Below are the code and all the weights of a small trained network. Each question names an input and a class and asks about switching units off, where a switched-off unit gives its printed mean instead of its output.

import numpy as np


def w(rows, s, z=0):
    codes = np.array(rows[::2]) - 128.0
    scale = np.full(codes.shape[1], s)
    scale[-1] = z or s
    return codes * scale


def f(y):
    return y / 2 * (1 + np.tanh(0.7978845608 * (y + 0.044715 * y**3)))


def log_softmax(a):
    a = a - a.max(-1, keepdims=True)
    return a - np.log(np.exp(a).sum(-1, keepdims=True))


def net(x, mask):
    res = np.array(x, float).reshape(1, 7) / 4 @ E
    y = f(res @ A[0][:, :-1].T + A[0][:, -1])
    res = res + np.where(mask, y, B[0][:, -1]) @ B[0][:, :-1]
    return log_softmax(res[-1] @ U[:, :-1].T + U[:, -1])


A, B = {}, {}
E = w([
[146,132,149,99,142,254,152,140,81,172,205],'x0',
[108,215,145,157,198,85,47,144,47,175,161],'x1',
[99,197,144,58,73,138,199,124,115,80,110],'x2',
[73,139,115,80,48,123,34,135,147,129,43],'x3',
[51,124,180,80,130,156,110,154,76,243,107],'x4',
[30,17,55,150,97,135,139,137,182,133,190],'x5',
[42,146,91,151,139,55,141,133,120,110,174],'x6',
],0.0051)
A[0] = w([
[187,170,136,130,153,173,154,127,101,134,176,148],'n0',
[135,165,118,129,111,76,106,127,142,81,94,88],'n1',
[105,129,126,151,148,75,91,133,118,142,140,86],'n2',
[122,133,129,126,126,127,122,129,131,127,119,144],'n3',
[150,159,149,110,148,145,223,129,117,115,151,34],'n4',
[42,61,107,133,100,153,140,123,132,117,185,69],'n5',
[96,149,140,95,95,168,105,131,110,152,89,110],'n6',
[134,163,118,129,112,85,109,123,140,92,102,102],'n7',
[180,151,141,141,148,153,108,129,100,153,164,81],'n8',
[214,30,121,143,121,154,143,125,171,99,96,3],'n9',
[108,131,121,146,147,94,101,135,123,142,133,76],'n10',
[175,152,142,139,158,156,91,130,98,153,164,56],'n11',
[113,141,140,107,106,152,110,134,115,147,106,121],'n12',
[112,116,131,145,135,106,112,127,119,138,139,117],'n13',
[57,76,105,128,105,144,145,126,139,122,178,76],'n14',
[136,155,118,130,122,97,114,133,139,98,103,114],'n15',
[188,64,131,139,117,144,134,121,154,116,107,46],'n16',
[73,95,137,160,180,38,101,129,111,183,144,68],'n17',
[193,83,130,126,120,163,173,130,153,107,126,58],'n18',
[133,164,118,127,111,76,105,125,136,71,92,74],'n19',
[82,154,149,86,106,167,100,131,112,182,61,82],'n20',
[84,118,138,153,169,57,84,126,111,175,132,65],'n21',
[150,148,138,122,133,141,254,123,120,113,155,41],'n22',
[87,99,113,132,119,132,138,134,147,127,157,98],'n23',
[122,120,122,128,124,127,130,126,129,131,133,125],'n24',
[131,181,118,124,99,52,109,125,148,59,77,58],'n25',
[108,136,141,105,119,151,107,127,119,156,98,113],'n26',
[105,134,128,142,151,92,97,125,123,138,140,88],'n27',
[164,90,127,137,120,143,128,125,144,120,114,84],'n28',
[190,181,136,136,182,190,54,129,96,173,185,50],'n29',
[95,106,115,128,125,134,137,135,140,123,146,111],'n30',
[50,75,101,131,116,147,138,133,148,123,178,74],'n31',
[161,161,160,127,151,144,193,128,106,127,164,106],'n32',
[126,128,127,127,129,133,128,128,123,131,120,124],'n33',
[77,167,160,80,100,163,96,131,99,182,55,71],'n34',
],0.011,0.002)
B[0] = w([
[109,56,166,109,138,167,164,132,39,104,134,206],'n0',
[120,168,104,148,115,114,107,129,111,50,113,192],'n1',
[143,151,129,189,132,101,151,132,126,164,119,174],'n2',
[148,149,124,132,160,134,108,123,138,119,140,134],'n3',
[152,113,155,102,163,109,219,129,114,102,169,179],'n4',
[30,155,100,67,126,167,124,125,192,133,153,226],'n5',
[153,162,168,82,152,112,66,132,140,137,111,201],'n6',
[125,160,108,148,132,122,111,128,120,62,113,178],'n7',
[95,94,130,148,122,160,109,123,54,132,139,178],'n8',
[182,1,89,164,117,118,83,125,248,139,118,220],'n9',
[136,137,124,165,131,106,150,117,124,158,117,154],'n10',
[89,97,136,162,123,160,90,137,65,140,136,182],'n11',
[135,144,166,108,143,118,92,116,141,135,125,168],'n12',
[123,146,116,142,110,122,152,131,117,160,111,143],'n13',
[49,147,108,79,122,159,121,132,176,132,156,207],'n14',
[127,146,114,137,119,115,114,138,118,78,118,163],'n15',
[145,37,107,138,94,120,106,131,177,132,100,177],'n16',
[147,196,89,185,132,85,174,140,117,235,144,221],'n17',
[187,40,126,141,134,92,138,132,165,151,123,193],'n18',
[106,159,109,148,113,105,110,122,110,46,109,194],'n19',
[179,165,222,64,124,111,73,126,131,155,106,236],'n20',
[168,177,118,181,144,85,174,121,133,215,135,209],'n21',
[186,143,147,77,117,121,245,129,118,81,144,194],'n22',
[96,149,111,110,135,159,127,138,157,138,139,164],'n23',
[126,132,120,125,141,138,131,122,142,132,125,130],'n24',
[110,198,81,154,139,112,88,123,108,12,112,230],'n25',
[147,149,160,90,123,121,106,122,126,146,125,173],'n26',
[130,130,126,171,122,111,151,126,122,161,99,158],'n27',
[145,86,110,138,117,133,105,125,160,124,137,150],'n28',
[52,60,146,198,133,186,61,126,43,159,120,236],'n29',
[116,148,108,112,148,161,127,127,157,133,133,150],'n30',
[49,164,90,70,120,171,125,129,167,146,142,213],'n31',
[134,101,144,106,122,157,191,124,77,101,167,188],'n32',
[137,134,131,127,144,129,111,114,133,126,153,129],'n33',
[187,155,238,73,117,119,66,128,135,172,80,254],'n34',
],0.022,0.0059)
U = w([
[184,170,213,64,129,112,60,118,134,159,75,236],'0',
[193,39,85,153,91,121,115,120,209,125,111,49],'1',
[82,75,153,179,157,197,103,130,43,143,148,51],'2',
[136,191,91,203,160,56,175,137,131,204,126,121],'3',
[122,190,81,163,117,75,103,111,118,15,86,255],'4',
[185,102,158,83,152,135,254,124,99,72,187,9],'5',
[30,157,80,60,116,186,135,138,204,149,177,171],'6',
],0.0049,0.00052)

Each question gives the input, the list of numbers given to net, and the class t.
The units are the neurons (one row each of A and B). Each row of codes is followed by its name. A weight is (code - 128) times the scale printed after its matrix; where a second scale follows, it is the last column's (A, B and U).
mask holds one flag per neuron, in row order. A switched-off neuron (its flag False) gives its mean, the last column of its row in B, instead of its output. The means were averaged over made-up inputs and are rounded, as every weight is.
A unit's drop is (log p(t) with every unit on - log p(t) with that unit switched off) / (log p(t) with every unit on - log p(t) with every unit switched off).
The circuit of an input: a set's keep is (log p(t) with only the set's units on - log p(t) with every unit switched off) / (log p(t) with every unit on - log p(t) with every unit switched off). Starting from the 12 units with the biggest drops (on a tie, the unit counted first), units are removed one at a time, each time the one whose removal leaves the highest keep (on an exact tie, the one counted first), for as long as the keep stays at least 0.8.
circuit, biggest first: the units of the circuit, biggest drop first
top k neurons: the k neurons with the biggest drops, biggest first
drop of u: that unit's drop, to one decimal
input [3,-4,7,-5,-7,4,-2], class 5: circuit, biggest first => n22
input [1,6,6,-8,2,-3,0], class 5: top 3 neurons => n22, n4, n32
input [-7,6,-6,5,-6,5,-1], class 3: top 3 neurons => n17, n21, n2
input [7,5,6,-5,3,-3,1], class 2: top 2 neurons => n29, n11
input [-2,5,0,-4,-8,-3,-2], class 2: circuit, biggest first => n0, n29
input [5,7,2,-2,7,7,-1], class 6: top 3 neurons => n5, n31, n14
input [-8,-7,-7,0,-5,-7,-2], class 1: top 2 neurons => n9, n16
input [6,-6,-8,-5,0,8,-2], class 6: top 3 neurons => n5, n31, n14
input [1,3,5,-2,2,-3,-7], class 2: top 2 neurons => n29, n0
input [-4,0,5,4,3,-3,6], class 4: top 3 neurons => n25, n19, n1
input [3,1,-2,-7,-4,-3,1], class 2: top 4 neurons => n29, n11, n8, n0
input [-6,-2,6,-5,-4,6,-4], class 1: top 2 neurons => n9, n18
input [5,-3,-2,0,-6,-8,-6], class 2: top 4 neurons => n29, n0, n8, n11
input [0,-5,0,-7,0,-7,-7], class 5: circuit, biggest first => n22
input [-4,-2,-8,5,4,6,1], class 6: top 2 neurons => n5, n31
input [5,6,6,-8,5,7,2], class 6: drop of n5 => 0.3
input [8,-4,5,-5,5,-8,1], class 5: drop of n22 => 0.2
input [1,3,-6,-2,5,8,1], class 6: drop of n5 => 1.3
input [2,-6,2,-7,-7,-7,-5], class 5: drop of n22 => 0.6
input [7,-3,-6,-7,-1,1,-1], class 2: circuit, biggest first => n29
